Here is a tiny trained network, its code and every weight. The questions are about switching its units off for an input and a class, where a switched-off unit gives its printed mean instead of its output.

import numpy as np


def w(rows, s, z=0):
    codes = np.array(rows[::2]) - 128.0
    scale = np.full(codes.shape[1], s)
    scale[-1] = z or s
    return codes * scale


def f(y):
    return y / 2 * (1 + np.tanh(0.7978845608 * (y + 0.044715 * y**3)))


def log_softmax(a):
    a = a - a.max(-1, keepdims=True)
    return a - np.log(np.exp(a).sum(-1, keepdims=True))


def net(x, mask):
    res = np.array(x, float).reshape(1, 6) / 4 @ E
    y = f(res @ A[0][:, :-1].T + A[0][:, -1])
    res = res + np.where(mask, y, B[0][:, -1]) @ B[0][:, :-1]
    return log_softmax(res[-1] @ U[:, :-1].T + U[:, -1])


A, B = {}, {}
E = w([
[216,213,84,197,91,242],'x0',
[47,192,162,65,9,47],'x1',
[190,78,18,77,150,103],'x2',
[71,243,42,176,176,49],'x3',
[219,158,192,132,97,126],'x4',
[137,92,117,255,32,47],'x5',
],0.0076)
A[0] = w([
[182,133,95,161,219,184,139],'neuron 0',
[173,100,171,155,88,196,197],'neuron 1',
[177,108,87,187,159,209,227],'neuron 2',
[47,90,114,75,208,94,100],'neuron 3',
[146,110,109,32,116,145,154],'neuron 4',
[40,151,113,129,156,108,253],'neuron 5',
[122,130,254,126,89,155,203],'neuron 6',
[158,143,81,99,226,177,141],'neuron 7',
[185,74,101,149,99,75,225],'neuron 8',
[155,105,151,185,68,153,124],'neuron 9',
[101,243,96,201,76,113,149],'neuron 10',
],0.0096,0.0031)
B[0] = w([
[187,130,144,204,204,172,239],'neuron 0',
[140,66,167,106,90,196,214],'neuron 1',
[163,107,112,227,132,255,254],'neuron 2',
[39,123,137,126,196,113,219],'neuron 3',
[97,185,56,25,134,200,182],'neuron 4',
[49,139,164,181,129,75,213],'neuron 5',
[194,119,241,67,105,86,213],'neuron 6',
[178,226,131,140,232,152,229],'neuron 7',
[162,88,52,125,131,74,205],'neuron 8',
[107,78,126,137,29,155,192],'neuron 9',
[119,226,114,191,31,91,250],'neuron 10',
],0.0086,0.0092)
U = w([
[154,52,126,189,70,199,64],'0',
[2,113,157,122,167,82,155],'1',
[187,102,136,53,154,95,2],'2',
[185,189,132,182,213,169,123],'3',
[144,48,33,158,116,18,246],'4',
[117,243,110,191,21,79,141],'5',
[128,184,57,16,109,194,124],'6',
[174,102,250,54,75,111,169],'7',
],0.0096,0.0027)

Each question gives the input, the list of numbers given to net, and the class t.
The units are the neurons (one row each of A and B). Each row of codes is followed by its name. A weight is (code - 128) times the scale printed after its matrix; where a second scale follows, it is the last column's (A, B and U).
mask holds one flag per neuron, in row order. A switched-off neuron (its flag False) gives its mean, the last column of its row in B, instead of its output. The means were averaged over made-up inputs and are rounded, as every weight is.
A unit's drop is (log p(t) with every unit on - log p(t) with that unit switched off) / (log p(t) with every unit on - log p(t) with every unit switched off).
The circuit of an input: a set's keep is (log p(t) with only the set's units on - log p(t) with every unit switched off) / (log p(t) with every unit on - log p(t) with every unit switched off). Starting from all 11 units, units are removed one at a time, each time the one whose removal leaves the highest keep (on an exact tie, the one counted first), for as long as the keep stays at least 0.8.
circuit, biggest first: the units of the circuit, biggest drop first
top k neurons: the k neurons with the biggest drops, biggest first
drop when u is switched off: that unit's drop, to one decimal
input [-5,7,5,-2,8,-7], class 6: circuit, biggest first : neuron 4
input [-2,0,0,-6,-1,5], class 7: top 2 neurons : neuron 2; neuron 6
input [-5,-6,-6,4,1,-2], class 1: top 2 neurons : neuron 2; neuron 3
input [-2,-6,3,6,7,7], class 4: top 2 neurons : neuron 8; neuron 7
input [3,-3,7,2,3,5], class 0: circuit, biggest first : neuron 2; neuron 7
input [-4,-3,5,2,8,1], class 4: circuit, biggest first : neuron 8; neuron 2
input [-6,-6,8,-8,5,-6], class 3: top 2 neurons : neuron 7; neuron 0
input [7,-5,2,-1,1,3], class 0: top 2 neurons : neuron 9; neuron 1
input [-8,-7,6,-4,-4,-2], class 3: top 2 neurons : neuron 7; neuron 0
input [8,5,-8,-6,-8,3], class 7: top 2 neurons : neuron 6; neuron 1
input [-1,0,-4,7,-7,-1], class 1: top 2 neurons : neuron 3; neuron 5
input [6,1,-7,-7,0,7], class 7: top 2 neurons : neuron 6; neuron 0
input [6,8,-3,-6,-2,4], class 7: top 2 neurons : neuron 6; neuron 1
input [-1,-1,-8,-8,-6,7], class 7: circuit, biggest first : neuron 6
input [1,-6,-8,6,3,6], class 5: drop when neuron 10 is switched off : 0.7
input [4,0,3,-3,4,0], class 0: drop when neuron 6 is switched off : 0.0
input [-7,-4,-8,-3,-1,-8], class 1: drop when neuron 5 is switched off : 0.1
input [-7,-7,-8,-3,-4,4], class 1: top 2 neurons : neuron 3; neuron 2
